Below are the code and all the weights of a small trained network. Each question names an input and a target symbol and asks about switching units off, where a switched-off unit gives its printed mean instead of its output.

import numpy as np


def w(rows, s, z=0):
    codes = np.array(rows[::2]) - 128.0
    scale = np.full(codes.shape[1], s)
    scale[-1] = z or s
    return codes * scale


def f(y):
    return y / 2 * (1 + np.tanh(0.7978845608 * (y + 0.044715 * y**3)))


def softmax(a):
    e = np.exp(a - a.max(-1, keepdims=True))
    return e / e.sum(-1, keepdims=True)


def log_softmax(a):
    a = a - a.max(-1, keepdims=True)
    return a - np.log(np.exp(a).sum(-1, keepdims=True))


def net(x, mask):
    ids = ['ΛΣαηθξ'.index(c) for c in x.split()]
    T = len(ids)
    res = E[ids] + P[:T]
    u = 0
    for l in range(3):
        r = res
        for j in range(3):
            rows = slice(3 * j, 3 * j + 3)
            q, k, v = (r @ M[l][rows].T for M in (Q, K, V))
            z = softmax(np.where(np.tri(T) > 0, q @ k.T / 3**0.5, -1e9)) @ v
            o = O[l][rows]
            res = res + np.where(mask[u + j], z, o[:, -1]) @ o[:, :-1]
        u += 3
        y = f(res @ A[l][:, :-1].T + A[l][:, -1])
        res = res + np.where(mask[u : u + 4], y, B[l][:, -1]) @ B[l][:, :-1]
        u += 4
    return log_softmax(res[-1] @ U[:, :-1].T + U[:, -1])


Q, K, V, O, A, B = {}, {}, {}, {}, {}, {}
E = w([
[113,87,166,56,162,11],'Λ',
[178,90,214,97,114,141],'Σ',
[142,197,189,143,195,67],'α',
[115,148,198,250,85,10],'η',
[40,183,170,190,113,173],'θ',
[21,132,45,201,147,85],'ξ',
],0.012)
P = w([
[183,209,101,15,49,118],'0',
[171,87,162,108,142,138],'1',
[155,6,168,113,119,121],'2',
[147,33,163,149,161,133],'3',
[107,35,173,129,180,143],'4',
[65,32,190,136,221,147],'5',
[57,41,177,143,253,163],'6',
[7,98,192,96,235,184],'7',
],0.0052)
Q[0] = w([
[95,115,97,215,88,178],'L0H1',
[90,110,68,87,239,98],'L0H1',
[101,95,186,130,37,95],'L0H1',
[167,102,25,152,93,114],'L0H2',
[104,81,87,165,90,147],'L0H2',
[177,93,82,169,156,141],'L0H2',
[53,84,56,83,117,2],'L0H3',
[146,128,149,57,157,61],'L0H3',
[139,175,99,169,96,186],'L0H3',
],0.0059)
K[0] = w([
[115,131,142,151,93,180],'L0H1',
[122,209,69,34,221,91],'L0H1',
[161,105,121,228,70,33],'L0H1',
[27,254,30,151,127,149],'L0H2',
[79,151,155,135,125,188],'L0H2',
[32,242,41,116,149,135],'L0H2',
[152,216,28,112,10,96],'L0H3',
[157,185,24,115,35,74],'L0H3',
[56,15,234,224,178,8],'L0H3',
],0.0043)
V[0] = w([
[127,201,105,113,128,163],'L0H1',
[114,118,125,121,185,87],'L0H1',
[153,191,90,66,2,124],'L0H1',
[154,89,171,119,180,119],'L0H2',
[163,121,104,137,104,97],'L0H2',
[148,114,160,96,108,92],'L0H2',
[152,74,134,112,187,140],'L0H3',
[85,169,121,129,161,104],'L0H3',
[177,140,106,111,98,112],'L0H3',
],0.0071)
O[0] = w([
[96,224,111,136,150,55,28],'L0H1',
[81,80,79,131,211,147,169],'L0H1',
[169,253,122,58,43,16,30],'L0H1',
[132,38,180,209,172,138,252],'L0H2',
[199,106,131,129,88,84,110],'L0H2',
[146,154,139,173,107,141,243],'L0H2',
[71,92,103,75,188,184,123],'L0H3',
[180,78,145,152,154,121,134],'L0H3',
[128,181,66,82,110,57,86],'L0H3',
],0.0045,0.0023)
A[0] = w([
[161,96,162,123,96,220,249],'L0N1',
[54,85,67,117,144,58,162],'L0N2',
[112,191,142,55,44,193,177],'L0N3',
[100,91,109,2,180,82,129],'L0N4',
],0.0066,0.002)
B[0] = w([
[205,66,150,165,153,226,254],'L0N1',
[97,178,13,101,162,110,176],'L0N2',
[100,106,255,111,73,223,132],'L0N3',
[168,14,48,26,98,106,160],'L0N4',
],0.0063,0.0036)
Q[1] = w([
[144,86,142,128,116,126],'L1H1',
[142,137,165,101,124,125],'L1H1',
[132,100,103,92,128,65],'L1H1',
[142,92,95,7,62,98],'L1H2',
[126,128,148,119,138,186],'L1H2',
[113,170,106,178,181,89],'L1H2',
[183,120,150,132,95,123],'L1H3',
[115,108,111,89,161,119],'L1H3',
[103,96,129,115,137,114],'L1H3',
],0.013)
K[1] = w([
[201,125,162,48,104,160],'L1H1',
[165,169,203,167,97,177],'L1H1',
[133,228,147,83,32,72],'L1H1',
[254,171,88,44,82,107],'L1H2',
[221,23,163,134,250,205],'L1H2',
[28,149,115,217,123,82],'L1H2',
[79,190,141,122,83,89],'L1H3',
[208,72,203,105,64,107],'L1H3',
[144,83,126,45,125,87],'L1H3',
],0.0072)
V[1] = w([
[100,215,118,143,147,178],'L1H1',
[106,114,136,73,126,167],'L1H1',
[173,85,157,123,125,98],'L1H1',
[98,138,120,165,33,200],'L1H2',
[169,165,134,1,148,150],'L1H2',
[126,132,116,211,133,66],'L1H2',
[122,152,112,106,153,159],'L1H3',
[156,53,130,129,188,147],'L1H3',
[107,126,129,141,130,86],'L1H3',
],0.0069)
O[1] = w([
[195,146,159,214,136,81,29],'L1H1',
[170,113,80,204,92,231,163],'L1H1',
[131,128,166,59,95,152,232],'L1H1',
[88,97,90,172,80,120,173],'L1H2',
[253,75,55,154,164,158,4],'L1H2',
[32,230,156,83,117,47,117],'L1H2',
[148,83,129,155,147,112,73],'L1H3',
[97,213,184,151,195,144,164],'L1H3',
[108,103,173,148,87,92,132],'L1H3',
],0.0054,0.003)
A[1] = w([
[145,140,169,134,69,200,251],'L1N1',
[60,172,198,126,122,185,167],'L1N2',
[93,38,69,42,136,87,140],'L1N3',
[38,254,111,185,123,7,53],'L1N4',
],0.0053,0.0026)
B[1] = w([
[167,58,166,209,124,89,240],'L1N1',
[69,166,236,154,76,218,240],'L1N2',
[150,204,81,76,130,181,172],'L1N3',
[96,47,83,16,76,254,255],'L1N4',
],0.006,0.0053)
Q[2] = w([
[123,82,157,20,167,15],'L2H1',
[16,202,225,178,75,240],'L2H1',
[165,136,58,166,225,166],'L2H1',
[221,117,142,178,123,252],'L2H2',
[228,80,71,22,87,114],'L2H2',
[226,152,3,174,178,30],'L2H2',
[65,165,206,17,194,72],'L2H3',
[84,165,183,151,83,138],'L2H3',
[117,114,205,107,172,112],'L2H3',
],0.0061)
K[2] = w([
[100,185,76,102,22,111],'L2H1',
[60,56,157,124,197,150],'L2H1',
[181,175,174,131,121,53],'L2H1',
[171,56,214,155,125,126],'L2H2',
[254,123,131,81,17,17],'L2H2',
[138,184,143,70,12,38],'L2H2',
[79,59,190,112,79,50],'L2H3',
[167,159,177,150,184,176],'L2H3',
[142,127,183,146,172,159],'L2H3',
],0.0061)
V[2] = w([
[219,136,231,145,140,96],'L2H1',
[126,143,165,130,98,97],'L2H1',
[124,158,142,153,2,95],'L2H1',
[216,113,109,14,187,83],'L2H2',
[114,134,42,62,149,154],'L2H2',
[116,144,156,143,245,76],'L2H2',
[109,130,79,127,110,131],'L2H3',
[87,131,84,118,119,137],'L2H3',
[150,142,91,87,92,73],'L2H3',
],0.0065)
O[2] = w([
[65,180,116,65,191,59,124],'L2H1',
[100,107,131,90,134,123,136],'L2H1',
[11,78,179,197,85,131,163],'L2H1',
[77,254,223,53,123,250,3],'L2H2',
[239,57,186,88,109,201,67],'L2H2',
[156,246,146,149,130,78,32],'L2H2',
[80,130,106,103,122,89,97],'L2H3',
[58,151,153,27,121,126,102],'L2H3',
[46,122,148,173,189,145,55],'L2H3',
],0.005,0.007)
A[2] = w([
[106,23,88,150,2,163,74],'L2N1',
[80,80,34,138,198,171,252],'L2N2',
[161,185,163,68,88,191,20],'L2N3',
[179,149,126,89,87,232,7],'L2N4',
],0.0067,0.0034)
B[2] = w([
[172,218,138,134,220,129,251],'L2N1',
[192,225,64,127,3,71,195],'L2N2',
[96,42,85,192,232,131,134],'L2N3',
[41,92,77,254,179,86,155],'L2N4',
],0.0057,0.014)
U = w([
[91,138,102,138,182,130,3],'Λ',
[136,190,64,125,82,149,182],'Σ',
[154,255,161,124,199,91,160],'α',
[41,129,164,99,99,127,66],'η',
[90,123,105,187,147,44,142],'θ',
[207,88,179,135,98,139,199],'ξ',
],0.0059,0.0038)

Each question gives the input, a string of symbols that net reads in full, and the target symbol t.
The units are the heads (3 rows each of Q, K, V and O) and the neurons (one row each of A and B). Each row of codes is followed by its name. A weight is (code - 128) times the scale printed after its matrix; where a second scale follows, it is the last column's (O, A, B and U).
mask holds one flag per unit, layer by layer, with each layer's heads first. A switched-off unit (its flag False) gives its mean, the last column of its rows in O or B, instead of its output. The means were averaged over made-up inputs and are rounded, as every weight is.
A unit's drop is (log p(t) with every unit on - log p(t) with that unit switched off) / (log p(t) with every unit on - log p(t) with every unit switched off).
The circuit of an input: a set's keep is (log p(t) with only the set's units on - log p(t) with every unit switched off) / (log p(t) with every unit on - log p(t) with every unit switched off). Starting from the 12 units with the biggest drops (on a tie, the unit counted first), units are removed one at a time, each time the one whose removal leaves the highest keep (on an exact tie, the one counted first), for as long as the keep stays at least 0.8.
circuit, biggest first: the units of the circuit, biggest drop first
k most important neurons of layer l: the k neurons of layer l with the biggest drops, biggest first
which heads matter: for each layer, one digit per head in row order, 1 if its drop is at least 0.15 and else 0, layers parted by /
drop when u is switched off: that unit's drop, to one decimal
input Σ η θ Σ η η, target η: circuit, biggest first -> L1H2; L1N4; L0N1
input α α α α Λ, target α: circuit, biggest first -> L2H2; L1H2; L1N4
input Λ α α η θ α, target θ: circuit, biggest first -> L2H2; L1N2; L1H2; L0N4
input ξ ξ Λ α η Λ Λ, target ξ: circuit, biggest first -> L2H1; L0N4; L1H2
input α Σ Σ α Σ α, target α: circuit, biggest first -> L2H2; L1H2; L1N4
input Σ α θ α α ξ Λ α, target ξ: 2 most important neurons of layer 0 -> L0N2; L0N1
input ξ ξ Λ η α θ θ α, target θ: which heads matter -> 000 / 000 / 010
input Σ α α, target α: circuit, biggest first -> L2H2; L1N4
input Σ Λ ξ ξ Σ ξ η, target ξ: which heads matter -> 000 / 000 / 110
input η Σ θ ξ η, target ξ: which heads matter -> 000 / 010 / 110
input α ξ ξ Λ, target α: 3 most important neurons of layer 1 -> L1N4; L1N2; L1N3
input ξ θ α ξ α, target ξ: most important neuron of layer 0 -> L0N2
input Σ ξ α ξ Σ Σ Λ, target Σ: 2 most important neurons of layer 0 -> L0N4; L0N3
input α α Λ Σ η, target η: which heads matter -> 000 / 010 / 000
input η Σ θ η Σ Σ Λ, target η: 2 most important neurons of layer 0 -> L0N1; L0N2
input Σ Σ Λ Λ Λ, target Σ: 2 most important neurons of layer 1 -> L1N3; L1N1
input η Σ Σ Σ Σ η ξ Λ, target η: 2 most important neurons of layer 0 -> L0N4; L0N1
input θ Λ η α, target η: 2 most important neurons of layer 2 -> L2N1; L2N2
input ξ α θ θ ξ, target Σ: 2 most important neurons of layer 1 -> L1N4; L1N1
input θ Σ ξ, target Σ: most important neuron of layer 0 -> L0N2
input ξ θ Σ Σ η θ Σ Λ, target ξ: 2 most important neurons of layer 0 -> L0N4; L0N1
input θ θ α Σ Λ, target θ: 2 most important neurons of layer 1 -> L1N4; L1N2
input η η θ Σ η α, target η: most important neuron of layer 0 -> L0N1
input θ θ θ, target θ: drop when L1N4 is switched off -> 0.1
input Λ η ξ Σ θ θ Λ, target Λ: drop when L1H2 is switched off -> 0.4
input θ θ η Λ, target θ: drop when L0H2 is switched off -> 0.1
input Λ α θ θ ξ Λ, target Λ: drop when L1N4 is switched off -> 0.0
